Moves between units:
fe: DQ->MJ, MD->TD, ZP->LD, TD->DL, FG->SN, BC->TM, HT->HQ, TQ->CN, PJ->TC, CG->MH, DR->RH, BF->MD, ZN->LL, TZ->TN, HG->MT, SM->ZM, JR->BC, BM->QC, QG->HT, FZ->TB, CN->DQ, NR->SZ, DL->HJ, QP->ZS, TN->QJ, HZ->BM, LJ->PJ, CD->SG, RH->CD, TG->JB, DT->ZZ, DG->DN, TM->QG, GD->NM, RZ->FG, DH->RP, TC->CG, FM->QH, HP->QP, CP->PN, JB->MM, DS->DR, MT->GL, SG->FZ, SR->CJ, ZS->TZ, LD->DH, RF->NQ, DN->ZL, QJ->ZT, ZL->PC, GL->FM, JH->NR, MN->NL, ZF->QT, MM->GD, ZM->BZ, NQ->CT, SN->ZP, ZZ->TG, NJ->ZJ, TB->RF, SZ->DT, BR->PF, NL->HZ, CL->TJ, NG->GP, HJ->GZ, HS->SM, CM->JR, MJ->SR, BZ->BF, QC->DG, CJ->GH, RP->LC, GP->NJ, GZ->DS, NM->QL, TJ->ZF, QT->HG, GQ->NG, MG->GQ, QL->RD, PN->RZ, ZT->JH, MH->MG, ZJ->CL, FC->HP, GH->CP, QQ->BR, QH->LJ, CT->HS, HQ->QQ, LC->ZN, LL->QM, PC->NT, PF->MN, QM->TQ, RD->FC, NT->CM
te: DQ->HG, MD->FC, ZP->MG, TD->HP, FG->CG, BC->DQ, HT->CJ, TQ->ZF, PJ->BF, CG->TD, DR->QJ, BF->RD, ZN->ZJ, TZ->HZ, HG->NQ, SM->GD, JR->CN, BM->LD, QG->SR, FZ->SZ, CN->QT, NR->ZL, DL->QP, QP->MN, TN->BM, HZ->ZP, LJ->BZ, CD->JH, RH->ZT, TG->JR, DT->NT, DG->RP, TM->MJ, GD->QG, RZ->TC, DH->NG, TC->MD, FM->SM, HP->PF, CP->LJ, JB->BC, DS->TN, MT->CT, SG->NR, SR->GL, ZS->NL, LD->GQ, RF->ZZ, DN->LC, QJ->QC, ZL->ZN, GL->HS, JH->DN, MN->FG, ZF->TB, MM->TM, ZM->NM, NQ->TG, SN->MH, ZZ->CM, NJ->RH, TB->DT, SZ->PC, BR->PN, NL->SN, CL->SG, NG->DS, HJ->ZS, HS->MM, CM->TQ, MJ->MT, BZ->QL, QC->DH, CJ->FM, RP->GP, GP->DR, GZ->TZ, NM->HT, TJ->FZ, QT->RF, GQ->GZ, MG->HJ, QL->HQ, PN->PJ, ZT->DG, MH->DL, ZJ->CD, FC->BR, GH->QH, QQ->CP, QH->ZM, CT->JB, HQ->GH, LC->NJ, LL->CL, PC->LL, PF->RZ, QM->TJ, RD->QQ, NT->QM
za: DQ->CT, MD->PF, ZP->GZ, TD->MN, FG->DL, BC->MT, HT->QH, TQ->RF, PJ->FC, CG->QP, DR->DG, BF->BR, ZN->SG, TZ->LD, HG->JB, SM->HT, JR->HG, BM->NG, QG->FM, FZ->NT, CN->NQ, NR->LL, DL->NL, QP->SN, TN->DH, HZ->GQ, LJ->RD, CD->ZL, RH->DN, TG->DQ, DT->TQ, DG->NJ, TM->GL, GD->CJ, RZ->TD, DH->DR, TC->HP, FM->NM, HP->FG, CP->BF, JB->MJ, DS->QC, MT->MM, SG->PC, SR->SM, ZS->ZP, LD->DS, RF->JR, DN->ZJ, QJ->RP, ZL->CL, GL->GD, JH->ZN, MN->MH, ZF->ZZ, MM->SR, ZM->HQ, NQ->BC, SN->HJ, ZZ->CN, NJ->JH, TB->CM, SZ->QM, BR->TC, NL->MG, CL->SZ, NG->QJ, HJ->HZ, HS->QG, CM->QT, MJ->HS, BZ->QQ, QC->GP, CJ->ZM, RP->RH, GP->ZT, GZ->BM, NM->GH, TJ->DT, QT->TG, GQ->TN, MG->TZ, QL->CP, PN->MD, ZT->LC, MH->ZS, ZJ->NR, FC->RZ, GH->BZ, QQ->PJ, QH->QL, CT->TM, HQ->LJ, LC->CD, LL->FZ, PC->TJ, PF->CG, QM->TB, RD->PN, NT->ZF

In the rows, zero is written as 544.

The rows follow the links: the fewer symbols apart two units are, the more alike their rows tend to be.

Each row is also shifted at random along 6 hidden directions that mean nothing.

Some units, each with a row of numbers:
NG
[ 711,  490,  601,  526,  550,  564,  526,  524,  490,  498,  429,  601,  497,  475,  507,  542,  582,  506,  516,  603,  517,  516,  527,  532,  487,  511,  600,  485,  579,  572,  533,  553,  548,  547,  543,  572,  511,  621,  514,  496,  529,  534,  550,  542,  595,  487,  572,  634,  587,  551,  526,  483,  549,  498,  573,  520,  531,  529]
TN
[ 560,  492,  559,  514,  552,  611,  565,  516,  545,  516,  526,  574,  450,  522,  491,  530,  486,  496,  551,  454,  534,  493,  487,  443,  461,  492,  592,  657,  460,  539,  532,  498,  470,  554,  496,  593,  540,  504,  487,  508,  593,  533,  477,  544,  430,  552,  548,  670,  533,  539,  583,  410,  518,  631,  572,  571,  472,  516]
ZS
[ 412,  516,  582,  493,  509,  566,  561,  483,  533,  490,  485,  619,  521,  474,  424,  535,  624,  501,  437,  518,  558,  512,  497,  474,  476,  531,  573,  507,  484,  551,  565,  522,  457,  503,  470,  517,  526,  501,  503,  538,  571,  504,  525,  565,  615,  488,  540,  582,  542,  526,  581,  559,  542,  561,  554,  514,  486,  536]
DQ
[ 392,  563,  522,  579,  568,  513,  548,  557,  554,  595,  611,  480,  574,  599,  620,  561,  463,  619,  578,  558,  548,  585,  587,  618,  622,  614,  484,  559,  490,  512,  573,  527,  527,  563,  593,  544,  608,  569,  615,  573,  562,  575,  570,  522,  554,  552,  496,  471,  536,  551,  555,  605,  523,  580,  518,  590,  575,  574]
RZ
[ 451,  560,  527,  553,  481,  617,  576,  545,  589,  516,  415,  560,  558,  571,  472,  549,  590,  518,  437,  594,  650,  521,  482,  525,  470,  540,  504,  516,  510,  562,  612,  536,  445,  551,  532,  480,  620,  610,  517,  617,  521,  516,  558,  545,  665,  519,  521,  546,  521,  554,  567,  610,  540,  520,  484,  532,  531,  572]
HG
[ 432,  561,  541,  556,  546,  546,  540,  609,  494,  614,  533,  510,  593,  537,  572,  607,  477,  581,  565,  521,  496,  598,  583,  574,  611,  583,  563,  408,  615,  574,  472,  555,  664,  555,  558,  549,  447,  573,  628,  566,  492,  524,  618,  478,  633,  560,  501,  479,  694,  610,  516,  544,  578,  480,  554,  474,  601,  556]
RH
[ 577,  461,  577,  590,  568,  545,  537,  495,  478,  503,  459,  582,  484,  515,  579,  503,  570,  546,  556,  738,  565,  550,  529,  601,  535,  623,  566,  460,  567,  537,  624,  540,  556,  544,  614,  577,  611,  694,  627,  537,  559,  588,  639,  469,  650,  422,  538,  588,  593,  541,  541,  611,  531,  486,  482,  540,  580,  514]
CJ
[ 358,  607,  553,  524,  498,  555,  606,  615,  541,  599,  523,  508,  600,  534,  506,  646,  538,  553,  437,  472,  536,  590,  547,  548,  558,  557,  532,  428,  368,  510,  506,  584,  521,  558,  498,  491,  462,  511,  542,  592,  501,  479,  559,  544,  725,  575,  480,  447,  644,  598,  602,  561,  523,  603,  588,  461,  496,  580]
BZ
[ 401,  623,  505,  532,  524,  585,  515,  630,  618,  580,  513,  505,  577,  598,  526,  554,  424,  551,  597,  508,  609,  527,  524,  612,  507,  493,  463,  562,  548,  547,  520,  565,  563,  557,  571,  532,  613,  614,  472,  593,  474,  557,  473,  560,  506,  591,  590,  527,  549,  554,  543,  452,  520,  540,  526,  555,  588,  624]
GP
[ 539,  470,  580,  517,  546,  509,  547,  426,  484,  474,  529,  629,  513,  476,  525,  491,  733,  521,  477,  598,  516,  526,  536,  437,  547,  567,  624,  545,  673,  601,  573,  516,  520,  502,  508,  547,  472,  465,  593,  479,  597,  522,  605,  551,  559,  475,  518,  601,  489,  513,  503,  657,  586,  464,  538,  538,  517,  456]
TQ
[ 495,  546,  523,  572,  604,  452,  527,  573,  522,  564,  613,  501,  546,  577,  678,  536,  538,  580,  646,  649,  496,  575,  599,  672,  620,  586,  529,  571,  528,  473,  546,  625,  631,  588,  655,  611,  579,  598,  610,  521,  536,  615,  568,  531,  512,  529,  581,  543,  533,  519,  535,  548,  519,  570,  554,  567,  576,  525]
BM
[ 397,  496,  563,  533,  555,  574,  548,  544,  512,  502,  434,  586,  465,  516,  506,  525,  513,  502,  556,  635,  569,  511,  493,  580,  455,  532,  571,  511,  449,  508,  586,  570,  540,  563,  578,  597,  607,  663,  529,  537,  531,  569,  525,  508,  581,  459,  577,  665,  596,  533,  574,  458,  500,  579,  536,  524,  524,  527]
JH
[ 722,  478,  549,  559,  547,  595,  564,  563,  476,  540,  473,  557,  486,  504,  572,  578,  583,  501,  556,  540,  481,  529,  535,  439,  533,  539,  660,  508,  610,  571,  483,  564,  639,  582,  544,  603,  416,  529,  578,  511,  525,  510,  600,  476,  546,  540,  525,  636,  627,  591,  534,  471,  586,  497,  565,  477,  528,  460]
NJ
[ 348,  457,  510,  548,  552,  527,  592,  471,  510,  493,  603,  593,  485,  525,  571,  512,  704,  472,  535,  577,  507,  499,  520,  416,  553,  575,  663,  576,  565,  512,  568,  584,  591,  541,  536,  589,  464,  402,  623,  529,  585,  537,  603,  505,  498,  497,  524,  653,  504,  506,  551,  605,  558,  539,  528,  499,  503,  406]
MT
[ 338,  594,  502,  565,  553,  551,  599,  589,  595,  579,  566,  454,  567,  615,  637,  587,  569,  585,  509,  530,  559,  564,  569,  538,  609,  584,  504,  646,  424,  487,  560,  571,  460,  624,  591,  544,  581,  529,  587,  560,  551,  546,  548,  538,  559,  599,  486,  513,  482,  553,  590,  606,  519,  638,  527,  589,  507,  537]
CD
[ 661,  488,  582,  552,  575,  511,  634,  530,  491,  520,  555,  532,  470,  491,  595,  598,  661,  514,  471,  597,  465,  543,  546,  497,  562,  572,  637,  564,  242,  411,  553,  628,  486,  613,  556,  619,  499,  484,  574,  490,  592,  535,  568,  525,  625,  515,  494,  599,  549,  542,  625,  554,  480,  715,  613,  514,  392,  444]
TC
[ 823,  565,  528,  598,  503,  579,  541,  525,  605,  545,  554,  549,  571,  581,  473,  509,  490,  519,  536,  540,  633,  531,  500,  568,  482,  527,  479,  527,  551,  566,  603,  502,  500,  483,  497,  455,  641,  546,  484,  626,  549,  545,  512,  578,  547,  567,  559,  477,  505,  522,  540,  579,  540,  511,  485,  552,  586,  612]
JR
[ 486,  556,  560,  521,  562,  536,  521,  511,  542,  571,  560,  493,  578,  571,  623,  550,  563,  647,  513,  486,  511,  574,  615,  483,  641,  577,  499,  682,  665,  618,  525,  433,  431,  587,  550,  545,  520,  523,  588,  471,  606,  519,  569,  571,  483,  589,  473,  491,  453,  557,  522,  619,  592,  534,  538,  661,  540,  561]
MH
[ 562,  543,  587,  502,  517,  572,  461,  540,  525,  494,  371,  614,  550,  510,  448,  504,  530,  515,  534,  604,  588,  522,  507,  586,  452,  494,  520,  444,  742,  641,  545,  519,  570,  504,  542,  524,  566,  696,  481,  537,  478,  530,  527,  560,  596,  483,  601,  577,  592,  540,  493,  491,  580,  395,  516,  527,  613,  599]
QH
[ 652,  591,  457,  569,  515,  542,  573,  603,  632,  625,  793,  513,  594,  601,  514,  567,  431,  476,  657,  325,  527,  545,  513,  509,  532,  492,  565,  544,  473,  473,  460,  606,  716,  478,  445,  498,  467,  274,  476,  659,  513,  537,  457,  556,  373,  690,  583,  478,  584,  542,  559,  435,  531,  601,  568,  447,  571,  558]
MJ
[ 244,  608,  439,  563,  534,  451,  550,  595,  580,  542,  610,  507,  619,  583,  653,  548,  739,  513,  565,  612,  540,  562,  583,  581,  622,  547,  564,  517,  654,  502,  522,  703,  697,  564,  617,  544,  475,  476,  604,  560,  455,  554,  600,  547,  558,  566,  591,  514,  485,  517,  510,  663,  582,  474,  529,  475,  574,  481]
NL
[ 367,  526,  580,  468,  504,  564,  560,  509,  525,  495,  490,  631,  524,  474,  419,  535,  622,  485,  460,  498,  551,  516,  494,  474,  471,  495,  589,  477,  531,  557,  532,  555,  518,  496,  462,  522,  478,  490,  496,  535,  536,  498,  525,  567,  591,  497,  556,  600,  573,  528,  553,  528,  541,  528,  581,  489,  502,  523]
CM
[ 517,  563,  540,  556,  585,  513,  503,  587,  504,  561,  500,  504,  557,  555,  657,  565,  555,  578,  603,  625,  498,  570,  609,  591,  617,  561,  551,  534,  692,  571,  493,  585,  643,  596,  636,  589,  506,  635,  611,  497,  498,  570,  601,  516,  537,  534,  562,  548,  566,  564,  500,  543,  586,  470,  547,  555,  592,  524]
DN
[ 554,  469,  546,  561,  568,  580,  585,  507,  519,  534,  552,  549,  458,  542,  580,  536,  530,  531,  566,  540,  518,  518,  517,  457,  540,  573,  611,  635,  477,  522,  570,  523,  515,  585,  557,  614,  533,  515,  578,  517,  604,  559,  560,  500,  475,  530,  507,  646,  531,  546,  572,  506,  526,  605,  546,  573,  495,  473]
QG
[ 584,  623,  565,  526,  533,  539,  547,  544,  602,  571,  546,  476,  606,  585,  573,  576,  576,  621,  453,  462,  562,  574,  600,  518,  608,  526,  451,  688,  525,  575,  527,  480,  363,  598,  541,  494,  561,  523,  509,  504,  571,  514,  508,  618,  537,  626,  483,  443,  416,  557,  557,  605,  564,  599,  570,  643,  496,  593]
FM
[ 406,  619,  493,  547,  552,  420,  491,  566,  579,  567,  690,  539,  657,  569,  568,  504,  561,  545,  623,  574,  549,  579,  580,  699,  600,  544,  494,  437,  637,  509,  528,  627,  717,  465,  558,  491,  545,  495,  552,  597,  492,  580,  536,  585,  543,  547,  625,  425,  549,  491,  499,  619,  559,  476,  531,  485,  646,  581]
SM
[ 260,  610,  517,  519,  581,  442,  518,  552,  602,  574,  706,  515,  610,  574,  558,  505,  467,  604,  623,  526,  561,  581,  575,  710,  604,  556,  443,  566,  471,  473,  567,  573,  551,  495,  577,  520,  643,  528,  537,  578,  550,  601,  480,  606,  491,  552,  588,  447,  488,  483,  541,  572,  499,  611,  544,  583,  599,  613]
DL
[ 458,  552,  564,  478,  515,  555,  552,  535,  550,  498,  495,  604,  534,  492,  447,  546,  605,  483,  484,  505,  551,  515,  496,  514,  470,  467,  562,  514,  496,  537,  531,  582,  531,  523,  493,  532,  511,  506,  462,  541,  518,  511,  486,  589,  563,  527,  590,  600,  541,  516,  560,  491,  531,  560,  594,  498,  495,  535]
HZ
[ 658,  486,  549,  587,  555,  570,  498,  485,  558,  509,  528,  590,  497,  557,  483,  452,  416,  531,  634,  647,  625,  510,  488,  629,  469,  563,  496,  523,  591,  552,  645,  482,  530,  469,  562,  526,  708,  656,  521,  592,  584,  604,  529,  524,  503,  467,  589,  579,  549,  506,  527,  529,  525,  498,  461,  587,  625,  594]
ZF
[ 679,  547,  567,  595,  556,  559,  547,  621,  465,  576,  353,  490,  538,  529,  659,  617,  583,  593,  509,  712,  513,  588,  605,  616,  593,  606,  560,  437,  567,  564,  539,  603,  572,  650,  654,  588,  526,  757,  627,  502,  480,  548,  654,  475,  750,  500,  497,  528,  645,  619,  541,  575,  560,  481,  536,  522,  560,  537]
ZZ
[ 530,  559,  547,  533,  592,  517,  500,  588,  513,  589,  566,  502,  540,  555,  629,  569,  467,  591,  638,  517,  474,  566,  604,  567,  617,  542,  543,  597,  633,  563,  480,  536,  607,  588,  594,  609,  505,  591,  581,  493,  533,  575,  547,  531,  461,  586,  551,  549,  562,  569,  514,  479,  562,  534,  580,  581,  589,  554]
LJ
[ 300,  625,  474,  511,  543,  520,  498,  581,  639,  544,  579,  516,  590,  610,  539,  495,  509,  540,  608,  516,  616,  520,  537,  608,  524,  489,  445,  641,  631,  546,  559,  571,  566,  538,  576,  527,  639,  561,  477,  582,  502,  581,  463,  598,  413,  583,  631,  548,  443,  502,  526,  509,  548,  519,  513,  598,  592,  605]

Where do the symbols, taken in turn from left to right, take each start?
Answer with the unit's name.
[ 441,  620,  504,  518,  547,  485,  488,  533,  613,  551,  645,  512,  618,  593,  579,  507,  552,  602,  576,  480,  562,  572,  592,  578,  607,  530,  454,  642,  685,  581,  533,  506,  524,  526,  542,  490,  573,  492,  522,  530,  546,  558,  508,  625,  433,  608,  563,  455,  413,  514,  497,  611,  584,  510,  533,  624,  589,  590]
te fe za fe fe te fe => MD
[ 583,  493,  548,  533,  541,  549,  541,  502,  539,  532,  625,  621,  510,  504,  431,  501,  436,  476,  606,  497,  549,  509,  480,  558,  461,  516,  578,  451,  482,  510,  558,  534,  614,  431,  466,  529,  551,  476,  500,  596,  568,  556,  500,  530,  495,  504,  593,  570,  622,  509,  548,  459,  510,  562,  543,  477,  570,  548]
te za za te za te => LD
[ 246,  564,  517,  530,  575,  423,  568,  503,  549,  548,  706,  505,  599,  559,  634,  531,  661,  585,  533,  567,  512,  587,  603,  593,  654,  614,  533,  582,  476,  473,  564,  593,  548,  540,  574,  544,  538,  432,  629,  529,  587,  569,  582,  579,  548,  537,  517,  470,  463,  501,  561,  688,  535,  593,  555,  564,  528,  505]
za fe za te te fe => GD
[ 402,  559,  584,  534,  564,  502,  575,  562,  495,  592,  561,  495,  580,  534,  594,  607,  530,  621,  504,  560,  491,  608,  603,  610,  630,  603,  521,  504,  410,  506,  533,  547,  500,  585,  576,  549,  523,  587,  613,  518,  563,  541,  580,  536,  659,  532,  477,  471,  592,  578,  577,  594,  512,  613,  587,  559,  520,  558]
te fe te fe za fe => SM
[ 633,  561,  501,  579,  515,  576,  554,  518,  627,  527,  584,  546,  547,  605,  487,  498,  507,  510,  548,  542,  643,  511,  482,  549,  468,  525,  486,  605,  494,  522,  621,  528,  476,  514,  520,  495,  668,  523,  481,  619,  562,  554,  484,  574,  497,  566,  568,  533,  454,  507,  557,  556,  519,  569,  485,  577,  547,  580]
za fe za te fe fe => BM
[ 512,  566,  507,  549,  493,  599,  542,  579,  591,  522,  432,  574,  540,  559,  474,  532,  560,  476,  517,  580,  623,  511,  481,  532,  452,  494,  534,  496,  590,  564,  557,  577,  559,  534,  541,  519,  589,  603,  486,  599,  478,  533,  527,  538,  585,  536,  586,  581,  550,  545,  539,  514,  560,  480,  508,  495,  559,  562]
fe fe fe fe te => TN
[ 722,  624,  542,  547,  538,  470,  555,  611,  563,  578,  587,  475,  617,  558,  609,  598,  626,  571,  502,  555,  518,  590,  604,  619,  600,  527,  496,  534,  437,  489,  511,  635,  547,  583,  562,  501,  528,  523,  517,  535,  499,  527,  529,  605,  615,  605,  551,  426,  499,  544,  565,  600,  527,  607,  603,  532,  509,  561]
fe za fe fe te te te => LJ
[ 464,  617,  508,  534,  555,  467,  551,  608,  593,  577,  648,  486,  598,  582,  609,  573,  565,  558,  588,  500,  515,  569,  582,  605,  604,  513,  509,  582,  488,  477,  496,  626,  600,  574,  578,  542,  528,  481,  533,  544,  498,  555,  500,  591,  505,  610,  585,  489,  497,  526,  558,  535,  530,  606,  586,  529,  538,  554]
fe te te te za fe te => NM
[ 617,  557,  543,  570,  499,  630,  570,  589,  571,  547,  415,  533,  528,  556,  459,  577,  465,  506,  499,  568,  623,  527,  476,  579,  439,  526,  508,  469,  394,  523,  581,  558,  487,  553,  531,  510,  632,  643,  481,  621,  502,  533,  516,  527,  659,  530,  549,  553,  606,  565,  593,  483,  504,  579,  514,  512,  517,  591]
fe za fe te fe fe => NG
[ 762,  465,  557,  580,  567,  481,  525,  401,  525,  472,  619,  609,  530,  536,  577,  438,  685,  540,  555,  679,  554,  538,  554,  536,  563,  601,  579,  573,  680,  556,  639,  515,  535,  478,  548,  531,  589,  506,  604,  512,  619,  582,  610,  548,  496,  465,  559,  563,  432,  469,  499,  692,  563,  472,  482,  578,  567,  487]
fe fe fe za => TJ
[ 539,  497,  569,  516,  538,  565,  556,  474,  559,  514,  610,  609,  496,  509,  431,  504,  477,  508,  547,  476,  567,  514,  489,  519,  474,  528,  546,  557,  427,  516,  589,  485,  478,  457,  468,  526,  585,  460,  492,  569,  613,  541,  471,  566,  484,  522,  550,  581,  534,  501,  574,  502,  505,  615,  548,  555,  519,  558]
fe fe za fe te => RP
[ 537,  631,  560,  535,  537,  442,  562,  627,  535,  582,  551,  494,  625,  528,  590,  618,  620,  568,  483,  591,  505,  600,  597,  677,  603,  541,  506,  428,  375,  450,  502,  671,  579,  571,  576,  517,  514,  575,  538,  543,  477,  529,  547,  590,  721,  555,  552,  429,  584,  547,  574,  596,  508,  608,  614,  483,  515,  570]
fe te za fe za fe => PN
[ 798,  579,  526,  613,  527,  540,  606,  589,  564,  600,  567,  453,  596,  582,  624,  621,  601,  583,  472,  543,  535,  592,  577,  525,  607,  598,  537,  536,  437,  508,  543,  563,  509,  596,  543,  499,  518,  502,  591,  572,  544,  519,  597,  528,  650,  612,  468,  424,  533,  575,  580,  639,  540,  598,  544,  526,  496,  531]
za za fe te za za te => NM
[ 515,  480,  556,  531,  535,  636,  616,  532,  542,  517,  499,  574,  441,  513,  480,  566,  511,  479,  501,  482,  547,  485,  475,  431,  455,  511,  615,  596,  330,  493,  561,  536,  461,  572,  495,  591,  532,  492,  494,  546,  582,  520,  503,  515,  529,  535,  523,  659,  563,  551,  620,  439,  490,  666,  570,  528,  436,  493]
te te te za te za => TN
[ 521,  562,  581,  534,  602,  531,  468,  574,  524,  593,  530,  495,  548,  554,  618,  539,  370,  666,  642,  549,  514,  585,  611,  647,  623,  578,  462,  621,  611,  588,  526,  458,  514,  587,  620,  593,  616,  694,  584,  490,  573,  592,  533,  546,  476,  549,  527,  511,  557,  572,  518,  488,  538,  548,  538,  659,  601,  617]
za te za za te => BC
[ 662,  488,  543,  574,  517,  552,  601,  515,  540,  503,  552,  596,  496,  510,  493,  543,  615,  448,  500,  596,  570,  510,  473,  515,  469,  537,  612,  481,  384,  460,  591,  618,  554,  519,  509,  539,  550,  479,  531,  584,  553,  540,  553,  522,  607,  494,  555,  600,  566,  512,  589,  543,  503,  599,  546,  463,  480,  484]
te te fe te => LD
[ 536,  493,  573,  509,  578,  645,  501,  530,  532,  537,  482,  580,  437,  537,  468,  509,  299,  541,  641,  463,  545,  490,  489,  516,  465,  494,  538,  647,  553,  590,  535,  427,  482,  550,  537,  616,  606,  638,  483,  502,  588,  571,  461,  518,  380,  529,  565,  694,  588,  558,  541,  320,  516,  579,  548,  621,  556,  580]
te za za fe fe fe => SG
